Each row has a hidden trait or not; one of two labels after the row says which. A new part has a new trait and new labels.
In the rows, 128 means zero.
[ 75 117 104 115 128 115 129 138 114 115 107 163 133  72 118 152 132 128] -> (3)
[ 63 104 140 170 137 130  98 128 136  95 104 197 151  56 101 127 154  75] -> (3)
[166 152 108 113 114 145 145 119  43 136 141  57 104 194 146 138  96 127] -> (3)
[156 105 182 144 109 136 126 106 108  93 183 184 134 161 124  87 145  97] -> (5)
[ 91 130 109 123 133 140 124 139 103 132  96 144 138  90 117 150 106 156] -> (3)
[ 60 134  70 146 143 155 113 154  92 155  49  98 132  91 110 177  93 172] -> (3)
[ 77 118 107 171 125 136 108 130  93 108 102 111 122  92 116 146 128  93] -> (3)
[ 69 105 136 217 127 151  85 121 106  93  95 142 129  85  92 128 146  52] -> (3)
[ 80 127 119 198 149 149  88 134 123 109  89 103 152  74 109 153 131  68] -> (3)
[ 59 118 123 150 149 110 110 137 148 103  99 176 166  44 106 158 153  93] -> (3)
[145 138 130  71 115 125 151 121  86 134 147 139 122 151 133 130 108 162] -> (5)
[ 88 111 122 110 118 113 137 132 113 110 126 183 131  84 121 138 142 115] -> (3)
[158 115 163  70 100 130 150 118  99 130 165 197 112 168 130  90 112 178] -> (5)
[158 131 141  58 106 111 160 113  91 122 173 160 116 156 139 117 128 142] -> (5)
[124 126 130  67 119 102 154 126 109 117 153 178 133 115 134 134 140 129] -> (3)
[ 65 123 119 104 148 116 127 145 149 121 104 194 169  56 113 153 130 145] -> (3)
[153 128 149  75 115 129 147 124 110 133 156 168 129 155 129 116 113 175] -> (5)
[144 140 122  90 120 133 145 122  80 136 138 122 122 149 133 136 106 156] -> (5)
[157 124 154  79 112 137 147 122 103 135 153 169 120 163 129 106 107 176] -> (5)
[ 99 105 159 183 130 150 100 126 135  92 124 184 146  90 105 114 140  90] -> (5)
[ 70 118 104 204 128 143  95 127 105 105  88  94 120  91 109 151 131  72] -> (3)
[ 76 119 149  99 149 118 126 137 164 119 122 214 183  64 109 139 129 163] -> (5)
[180 135 149  53 113 102 165 115 100 118 193 147 133 173 153 119 137 131] -> (5)
[ 46 113 117 210 142 153  81 130 118 108  70 131 143  58  93 148 136  82] -> (3)
[ 92 132 115 142 149 142 113 143 128 118 100 134 156  94 118 151 117 123] -> (5)
[183 145 142  54 127 116 160 129 117 134 172 130 141 174 150 128 108 167] -> (5)
[ 58 106 126 151 137 105 110 126 140  95 112 180 153  50 104 143 169  66] -> (3)
[ 81 122 106 149 128 114 119 131 104 105 116 121 132  85 122 152 139  92] -> (3)
[ 89 123 128 146 146 110 112 131 144  95 128 127 161  73 119 148 161  59] -> (3)
[100 117 146  91 139 112 135 132 149 111 138 216 169  85 116 130 142 135] -> (5)
[ 68 118 108  83 133 105 138 142 130 123 105 193 147  54 115 158 132 157] -> (3)
[132 119 173 108 135 128 127 122 148 114 155 195 168 100 117 114 126 164] -> (5)
[127 136 120 146 132 147 124 131  90 121 125  97 135 139 131 141 116 116] -> (5)
[139 134 141 105 135 133 135 126 114 124 146 142 153 146 129 132 119 136] -> (5)
[101 124  97 119 123 126 134 139  94 131 109 127 121 117 129 149 124 124] -> (3)
[ 29 120 101 170 157 116 100 142 144 118  68 154 167  18  95 172 138 115] -> (3)
[155 144 159  64 158  92 148 133 174 113 183 160 201 100 143 145 135 153] -> (5)
[113 122 103  95 120 104 149 138  99 119 134 140 124 128 140 147 141 109] -> (3)
[118 142 121  22 132 102 161 133 119 145 134 178 148 105 128 148 108 206] -> (5)
[146 120 152 171 127 124 119 121 120  80 172 135 142 139 139 120 165  29] -> (5)
[ 51 112  96 138 126 130 117 139 103 123  79 155 125  72 104 150 120 137] -> (3)
[ 88 104 168  26 137  71 154 128 180 102 168 255 184  51 118 117 172 148] -> (5)
[115 129 119  95 130 101 140 134 122 105 145 145 147  99 139 149 145  98] -> (3)
[120 115 131 146 111 137 126 123  90 107 135 147 115 129 126 122 135 100] -> (3)
[ 78 135  96 147 147 117 112 138 115 113 103  92 149  77 125 171 131  92] -> (3)
[130 117 119 120 108 124 141 126  83 112 140 144 111 138 135 129 138 101] -> (3)
[121 120 133 129 126 124 129 128 110 101 144 148 140 125 132 132 143  88] -> (3)
[ 77 114 140 126 147 113 116 136 161  99 122 204 171  53 110 137 153 100] -> (5)
[184 123 173  80 119 117 151 115 124 111 195 173 145 159 143 101 142 121] -> (5)
[ 90 122 124 120 147  93 126 132 152  91 147 165 168  65 125 150 168  70] -> (3)
[128 134 131  86 129 129 141 126 105 130 134 154 141 132 126 137 114 160] -> (5)
[100 105 150 136 125 124 121 127 126  90 146 207 145  96 118 114 156  85] -> (5)
[203 148 141  99 108 151 146 122  70 137 166  78 110 223 152 115  91 156] -> (5)
[ 83 125 105 101 124 139 133 135  90 143  77 168 124  94 107 144 101 183] -> (3)
[126 108 153  97 115  87 146 121 128  84 180 206 138 109 136 114 174  69] -> (3)
[171 140 149  81 134 124 148 125 116 125 168 131 153 169 145 127 123 143] -> (5)
[192 142 137  86 109 133 154 117  70 128 177 105 110 204 151 119 109 143] -> (5)
[159 136 126 104 112 123 150 120  74 117 160 104 115 169 148 132 127 109] -> (3)
[152 119 145 101 100 115 149 111  86 105 177 166 112 154 138 111 147  96] -> (5)
[133 140 124  95 122 141 140 123  83 143 128 126 125 141 127 135  99 169] -> (5)
[173 115 162 118  95 141 139 104  75 111 175 157 103 191 133  91 131 116] -> (5)
[173 126 161  79 117 122 150 119 114 121 177 167 137 165 137 109 131 149] -> (5)
[ 71 112 110  70 126  74 148 136 135 109 130 194 143  55 125 151 161 116] -> (3)
[159 141 124 100 113 137 144 118  71 129 151 109 115 172 139 130 107 146] -> (5)
[176 157 112  86 124 126 156 121  68 133 158  62 121 183 154 148 105 135] -> (5)
[112 122 143  73 139  93 146 133 150 104 159 204 173  90 131 137 154 117] -> (5)
[  2 114 113 148 161 146  92 151 156 129  37 213 174   1  77 158 108 173] -> (3)
[145 144 104 255 126 210  85 130  38 121  94   1 104 190 129 141  83  79] -> (3)
[ 67 118 117 155 144 122 108 135 130 104 100 155 153  65 110 149 143  85] -> (3)
[ 81 106 148 130 136 117 114 130 151  91 130 214 161  58 110 125 160  86] -> (5)
[136 119 149 113 118 129 136 118 104 108 157 170 134 137 128 115 140 108] -> (5)
[145 120 172 100 133 125 132 121 144 114 164 190 166 119 121 114 129 149] -> (5)
[ 50 122  92  65 144  86 142 151 149 134  90 189 159  39 115 170 131 170] -> (3)
[166 138 144 164 132 164 117 121  86 122 148  84 144 184 134 123 104 117] -> (5)
[194 142 155 131 133 141 133 118 105 113 180  89 149 194 148 122 122 109] -> (5)
[121 127 143  66 136 105 148 128 135 119 149 197 161 104 126 134 137 147] -> (5)
[109 128 127 157 144 132 113 134 120 100 130 124 154 113 124 141 142  75] -> (3)
[ 66 134  92 155 151 131 105 144 116 123  74 102 154  52 111 174 115 123] -> (3)
[174 126 173  63 129  98 155 118 139 106 198 184 162 150 143 111 153 118] -> (5)
[107 116 140 145 136 124 118 129 131  94 141 169 153  98 122 128 150  74] -> (5)
[115 110 173 102 137 109 128 127 160  99 162 224 177  79 118 119 150 132] -> (5)
[153 131 135 140 108 172 126 120  62 142 124 111  99 182 121 113  83 174] -> (5)
[141 120 161 114 126 142 129 121 126 123 147 174 146 144 120 111 122 144] -> (5)
[163 124 169  58 125 109 156 121 135 121 181 194 150 154 136 108 135 153] -> (5)
[ 68 128  89 150 137 123 114 138 103 118  88  93 136  75 118 169 122 107] -> (3)
[111 128 131  98 124 145 131 125  98 140 114 160 130 127 113 129  98 185] -> (5)
[127 157 109  61 146 126 147 139 110 153 115 119 154 120 131 165  86 202] -> (5)
[ 92 117 101 115 117 126 133 137  96 127 106 147 121 112 124 144 125 131] -> (3)
[150 118 177  64 132 105 149 120 153 108 188 212 169 127 131 110 148 140] -> (5)
[ 48 108 120 155 140 109 105 128 138 100 103 165 153  47 103 150 162  71] -> (3)
